Below is a small trained network, with its code and all its weights. Each question gives an input and a target symbol and asks what happens when units are switched off, that is, made to give their printed mean instead of their output.

import numpy as np


def w(rows, s, z=0):
    codes = np.array(rows[::2]) - 128.0
    scale = np.full(codes.shape[1], s)
    scale[-1] = z or s
    return codes * scale


def norm(h):
    return h / np.sqrt((h * h).mean(-1, keepdims=True) + 1e-5)


def f(y):
    return np.maximum(y, 0)


def softmax(a):
    e = np.exp(a - a.max(-1, keepdims=True))
    return e / e.sum(-1, keepdims=True)


def log_softmax(a):
    a = a - a.max(-1, keepdims=True)
    return a - np.log(np.exp(a).sum(-1, keepdims=True))


def net(x, mask):
    ids = ['αεμτφψ'.index(c) for c in x.split()]
    T = len(ids)
    res = E[ids] + P[:T]
    u = 0
    for l in range(2):
        q, k, v = (norm(res) @ M[l].T for M in (Q, K, V))
        z = softmax(np.where(np.tri(T) > 0, q @ k.T / 2**0.5, -1e9)) @ v
        res = res + np.where(mask[u], z, O[l][:, -1]) @ O[l][:, :-1]
        u += 1
        y = f(norm(res) @ A[l][:, :-1].T + A[l][:, -1])
        res = res + np.where(mask[u : u + 4], y, B[l][:, -1]) @ B[l][:, :-1]
        u += 4
    return log_softmax(norm(res)[-1] @ U[:, :-1].T + U[:, -1])


Q, K, V, O, A, B = {}, {}, {}, {}, {}, {}
E = w([
[2,25,143,78,120,139,107],'α',
[129,90,147,166,115,200,110],'ε',
[61,126,111,147,81,192,162],'μ',
[139,111,175,118,162,111,148],'τ',
[218,94,157,175,91,79,132],'φ',
[134,127,115,157,134,133,120],'ψ',
],0.022)
P = w([
[147,190,89,105,101,117,168],'0',
[45,213,49,107,103,156,35],'1',
[216,116,209,178,165,100,134],'2',
[136,99,114,182,150,130,121],'3',
[112,27,6,35,169,147,91],'4',
[190,150,246,172,155,169,150],'5',
[175,120,80,124,108,91,124],'6',
],0.011)
Q[0] = w([
[144,186,143,66,114,123,1],'L0H0',
[92,39,29,55,165,143,176],'L0H0',
],0.0073)
K[0] = w([
[144,127,180,2,196,95,108],'L0H0',
[134,188,14,33,62,35,231],'L0H0',
],0.0067)
V[0] = w([
[119,103,217,91,191,74,204],'L0H0',
[87,1,77,94,96,182,72],'L0H0',
],0.0069)
O[0] = w([
[46,225,163,157,254,165,151,4],'L0H0',
[121,214,45,185,79,156,76,108],'L0H0',
],0.0076,0.0039)
A[0] = w([
[195,176,179,185,63,154,92,187],'L0N0',
[165,52,65,113,129,113,147,223],'L0N1',
[194,113,100,254,106,149,214,252],'L0N2',
[74,222,246,101,122,159,217,224],'L0N3',
],0.0092,0.0036)
B[0] = w([
[203,90,89,32,214,227,203,204],'L0N0',
[37,197,41,130,166,238,122,211],'L0N1',
[204,202,117,167,154,86,30,246],'L0N2',
[221,2,15,220,198,155,66,161],'L0N3',
],0.0072,0.013)
Q[1] = w([
[110,248,138,171,131,116,153],'L1H0',
[188,140,56,210,118,152,111],'L1H0',
],0.014)
K[1] = w([
[184,103,75,194,150,165,61],'L1H0',
[188,250,105,127,179,166,149],'L1H0',
],0.011)
V[1] = w([
[113,157,150,63,2,35,141],'L1H0',
[209,132,187,121,114,145,141],'L1H0',
],0.0088)
O[1] = w([
[250,119,97,132,98,186,51,6],'L1H0',
[163,125,199,159,96,202,206,150],'L1H0',
],0.011,0.012)
A[1] = w([
[143,215,77,168,117,77,195,125],'L1N0',
[112,2,71,76,23,88,84,3],'L1N1',
[169,172,124,89,204,181,144,109],'L1N2',
[203,146,185,210,118,100,109,58],'L1N3',
],0.011,0.0058)
B[1] = w([
[177,108,203,210,85,95,50,240],'L1N0',
[74,17,68,39,141,27,57,173],'L1N1',
[32,114,105,36,218,237,140,254],'L1N2',
[255,106,132,145,124,15,183,197],'L1N3',
],0.0094,0.0068)
U = w([
[54,171,176,130,210,16,203,46],'α',
[149,97,73,239,47,108,162,164],'ε',
[108,114,194,29,165,252,163,73],'μ',
[136,1,101,90,164,59,109,105],'τ',
[137,236,96,184,206,122,30,46],'φ',
[232,109,87,155,129,71,188,254],'ψ',
],0.0081,0.006)

Each question gives the input, a string of symbols that net reads in full, and the target symbol t.
The units are the heads (2 rows each of Q, K, V and O) and the neurons (one row each of A and B). Each row of codes is followed by its name. A weight is (code - 128) times the scale printed after its matrix; where a second scale follows, it is the last column's (O, A, B and U).
mask holds one flag per unit, layer by layer, with each layer's heads first. A switched-off unit (its flag False) gives its mean, the last column of its rows in O or B, instead of its output. The means were averaged over made-up inputs and are rounded, as every weight is.
A unit's drop is (log p(t) with every unit on - log p(t) with that unit switched off) / (log p(t) with every unit on - log p(t) with every unit switched off).
The circuit of an input: a set's keep is (log p(t) with only the set's units on - log p(t) with every unit switched off) / (log p(t) with every unit on - log p(t) with every unit switched off). Starting from all 10 units, units are removed one at a time, each time the one whose removal leaves the highest keep (on an exact tie, the one counted first), for as long as the keep stays at least 0.8.
units of the circuit, in order: the units of the circuit, biggest drop first
most important unit: the unit with the biggest drop
top k neurons: the k neurons with the biggest drops, biggest first
k most important neurons of layer l: the k neurons of layer l with the biggest drops, biggest first
input α ψ ψ μ ψ τ, target τ: 3 most important neurons of layer 0 -> (L0N3; L0N1; L0N2)
input ε μ ψ τ φ α μ, target ε: most important unit -> L0H0
input φ φ μ, target ψ: units of the circuit, in order -> (L0N1; L0N2; L1N3)
input φ ψ μ μ φ ψ, target ψ: 2 most important neurons of layer 0 -> (L0N3; L0N1)
input ψ φ ψ μ φ φ ψ, target φ: top 2 neurons -> (L0N1; L1N0)
input φ ψ ψ μ φ ε μ, target ε: units of the circuit, in order -> (L1N2; L0H0)
input τ τ ψ, target α: units of the circuit, in order -> (L0H0; L1H0)
input ε φ φ μ μ τ, target ψ: units of the circuit, in order -> (L0N3; L0N1)
input ψ μ μ, target φ: top 3 neurons -> (L0N2; L0N3; L0N0)
input φ ε τ, target μ: units of the circuit, in order -> (L0N0; L0H0; L1N2)
input ψ φ μ, target ψ: top 2 neurons -> (L0N3; L0N1)
input τ ψ ψ ψ φ, target α: top 2 neurons -> (L0N3; L0N0)
input ψ ψ φ ψ, target φ: top 2 neurons -> (L0N1; L0N2)
input α ε φ ψ φ, target φ: most important unit -> L0H0
input ε μ ψ α ε, target ε: 2 most important neurons of layer 0 -> (L0N0; L0N1)
input ε α φ ψ ψ, target ε: top 3 neurons -> (L0N0; L1N2; L0N2)
input α μ ψ φ φ, target φ: 2 most important neurons of layer 1 -> (L1N0; L1N3)
input φ ψ ψ ψ ψ φ τ, target α: top 2 neurons -> (L0N0; L0N1)
input ψ ψ ε ψ ψ α, target τ: top 2 neurons -> (L1N1; L0N0)
input ε μ τ, target μ: units of the circuit, in order -> (L1N2)
input ε ψ ψ, target μ: 2 most important neurons of layer 0 -> (L0N0; L0N3)
input τ α ψ ψ ψ, target α: top 2 neurons -> (L0N3; L0N0)
input τ τ α ψ μ, target α: top 3 neurons -> (L0N3; L0N0; L1N2)
input ε ε ψ, target μ: top 2 neurons -> (L0N0; L1N2)
input φ τ ψ μ ψ μ τ, target α: 2 most important neurons of layer 0 -> (L0N0; L0N2)
input τ φ φ ψ φ, target α: top 2 neurons -> (L0N0; L0N3)
input ε ε τ μ φ, target ε: most important neuron of layer 0 -> (L0N0)
input μ α ε φ φ ε ε, target μ: top 2 neurons -> (L0N0; L1N2)
